Here is a tiny trained network, its code and every weight. The questions are about switching its units off for an input and a target symbol, where a switched-off unit gives its printed mean instead of its output.

import numpy as np


def w(rows, s, z=0):
    codes = np.array(rows[::2]) - 128.0
    scale = np.full(codes.shape[1], s)
    scale[-1] = z or s
    return codes * scale


def f(y):
    return np.maximum(y, 0)


def softmax(a):
    e = np.exp(a - a.max(-1, keepdims=True))
    return e / e.sum(-1, keepdims=True)


def log_softmax(a):
    a = a - a.max(-1, keepdims=True)
    return a - np.log(np.exp(a).sum(-1, keepdims=True))


def net(x, mask):
    ids = ['αδελστφ'.index(c) for c in x.split()]
    T = len(ids)
    res = E[ids] + P[:T]
    r = res
    for j in range(2):
        rows = slice(2 * j, 2 * j + 2)
        q, k, v = (r @ M[0][rows].T for M in (Q, K, V))
        z = softmax(np.where(np.tri(T) > 0, q @ k.T / 2**0.5, -1e9)) @ v
        o = O[0][rows]
        res = res + np.where(mask[j], z, o[:, -1]) @ o[:, :-1]
    y = f(res @ A[0][:, :-1].T + A[0][:, -1])
    res = res + np.where(mask[2:10], y, B[0][:, -1]) @ B[0][:, :-1]
    return log_softmax(res[-1] @ U[:, :-1].T + U[:, -1])


Q, K, V, O, A, B = {}, {}, {}, {}, {}, {}
E = w([
[153,92,143,240,110,107,71],'α',
[103,68,179,168,135,40,99],'δ',
[118,175,80,36,53,142,109],'ε',
[3,140,98,78,141,108,110],'λ',
[204,75,148,34,157,159,152],'σ',
[136,55,158,42,153,50,238],'τ',
[227,166,35,107,168,119,161],'φ',
],0.017)
P = w([
[93,234,152,48,95,153,135],'0',
[187,192,197,70,107,134,147],'1',
[192,82,195,110,253,31,64],'2',
[219,104,152,186,212,56,174],'3',
[234,129,139,245,151,140,246],'4',
[189,126,160,168,165,50,223],'5',
],0.006)
Q[0] = w([
[2,194,51,132,118,182,187],'head 1',
[86,157,155,227,79,106,147],'head 1',
[118,191,108,109,170,83,101],'head 2',
[55,129,88,87,95,157,77],'head 2',
],0.0082)
K[0] = w([
[75,165,143,99,17,128,2],'head 1',
[102,89,199,171,178,160,98],'head 1',
[124,192,77,115,86,214,127],'head 2',
[35,139,200,102,50,156,83],'head 2',
],0.0075)
V[0] = w([
[145,132,110,180,104,117,38],'head 1',
[203,100,122,107,173,191,129],'head 1',
[183,163,96,119,176,176,148],'head 2',
[84,104,254,105,159,207,75],'head 2',
],0.0086)
O[0] = w([
[76,151,146,125,198,66,9,1],'head 1',
[136,188,88,157,168,181,175,174],'head 1',
[105,82,206,143,195,197,75,162],'head 2',
[158,186,173,132,148,119,236,55],'head 2',
],0.011,0.0075)
A[0] = w([
[75,164,82,47,187,103,148,204],'neuron 1',
[203,90,161,135,20,141,93,216],'neuron 2',
[126,238,51,59,108,158,82,193],'neuron 3',
[196,26,125,43,127,7,139,73],'neuron 4',
[166,203,95,46,66,149,127,123],'neuron 5',
[85,142,162,208,126,121,94,251],'neuron 6',
[146,47,254,200,137,132,169,150],'neuron 7',
[183,54,101,90,81,141,186,85],'neuron 8',
],0.0073,0.0031)
B[0] = w([
[107,107,121,62,132,147,178,153],'neuron 1',
[55,166,56,152,158,157,140,197],'neuron 2',
[60,134,123,112,160,151,84,161],'neuron 3',
[136,177,141,80,1,120,96,219],'neuron 4',
[94,148,165,115,197,103,179,177],'neuron 5',
[57,170,101,98,215,155,163,155],'neuron 6',
[222,149,155,143,97,159,107,217],'neuron 7',
[110,79,180,150,56,149,171,248],'neuron 8',
],0.009,0.013)
U = w([
[39,145,120,80,174,80,183,253],'α',
[108,155,4,103,61,52,119,213],'δ',
[181,173,146,119,133,77,117,103],'ε',
[161,185,180,137,99,104,82,98],'λ',
[232,164,164,138,220,86,209,158],'σ',
[159,113,69,189,51,124,187,1],'τ',
[144,2,131,99,99,204,19,116],'φ',
],0.0063,0.0036)

Each question gives the input, a string of symbols that net reads in full, and the target symbol t.
The units are the heads (2 rows each of Q, K, V and O) and the neurons (one row each of A and B). Each row of codes is followed by its name. A weight is (code - 128) times the scale printed after its matrix; where a second scale follows, it is the last column's (O, A, B and U).
mask holds one flag per unit, heads first, then neurons. A switched-off unit (its flag False) gives its mean, the last column of its rows in O or B, instead of its output. The means were averaged over made-up inputs and are rounded, as every weight is.
A unit's drop is (log p(t) with every unit on - log p(t) with that unit switched off) / (log p(t) with every unit on - log p(t) with every unit switched off).
The circuit of an input: a set's keep is (log p(t) with only the set's units on - log p(t) with every unit switched off) / (log p(t) with every unit on - log p(t) with every unit switched off). Starting from all 10 units, units are removed one at a time, each time the one whose removal leaves the highest keep (on an exact tie, the one counted first), for as long as the keep stays at least 0.8.
circuit, biggest first: the units of the circuit, biggest drop first
unit that matters most: the unit with the biggest drop
top k neurons: the k neurons with the biggest drops, biggest first
heads that matter: for each layer, one digit per head in row order, 1 if its drop is at least 0.15 and else 0, layers parted by /
drop of u: that unit's drop, to one decimal
input φ λ δ ε τ σ, target τ: circuit, biggest first => [head 1; neuron 8]
input τ λ δ δ ε, target α: unit that matters most => neuron 5
input λ δ σ δ, target σ: circuit, biggest first => [head 1; head 2; neuron 4]
input φ α α σ λ α, target σ: heads that matter => 10
input σ λ τ φ τ, target φ: heads that matter => 01
input δ λ λ σ δ δ, target σ: top 2 neurons => [neuron 4; neuron 8]
input τ τ λ δ δ δ, target δ: top 2 neurons => [neuron 4; neuron 2]
input λ ε ε σ, target σ: circuit, biggest first => [head 1; head 2]
input α τ λ δ, target τ: heads that matter => 11
input σ α φ α, target φ: heads that matter => 01
input α τ δ, target τ: drop of head 1 => 0.7
input φ τ τ, target φ: drop of head 2 => 0.8
input σ σ δ φ φ ε, target α: drop of neuron 8 => 0.0
input δ φ α δ, target φ: top neuron => [neuron 5]
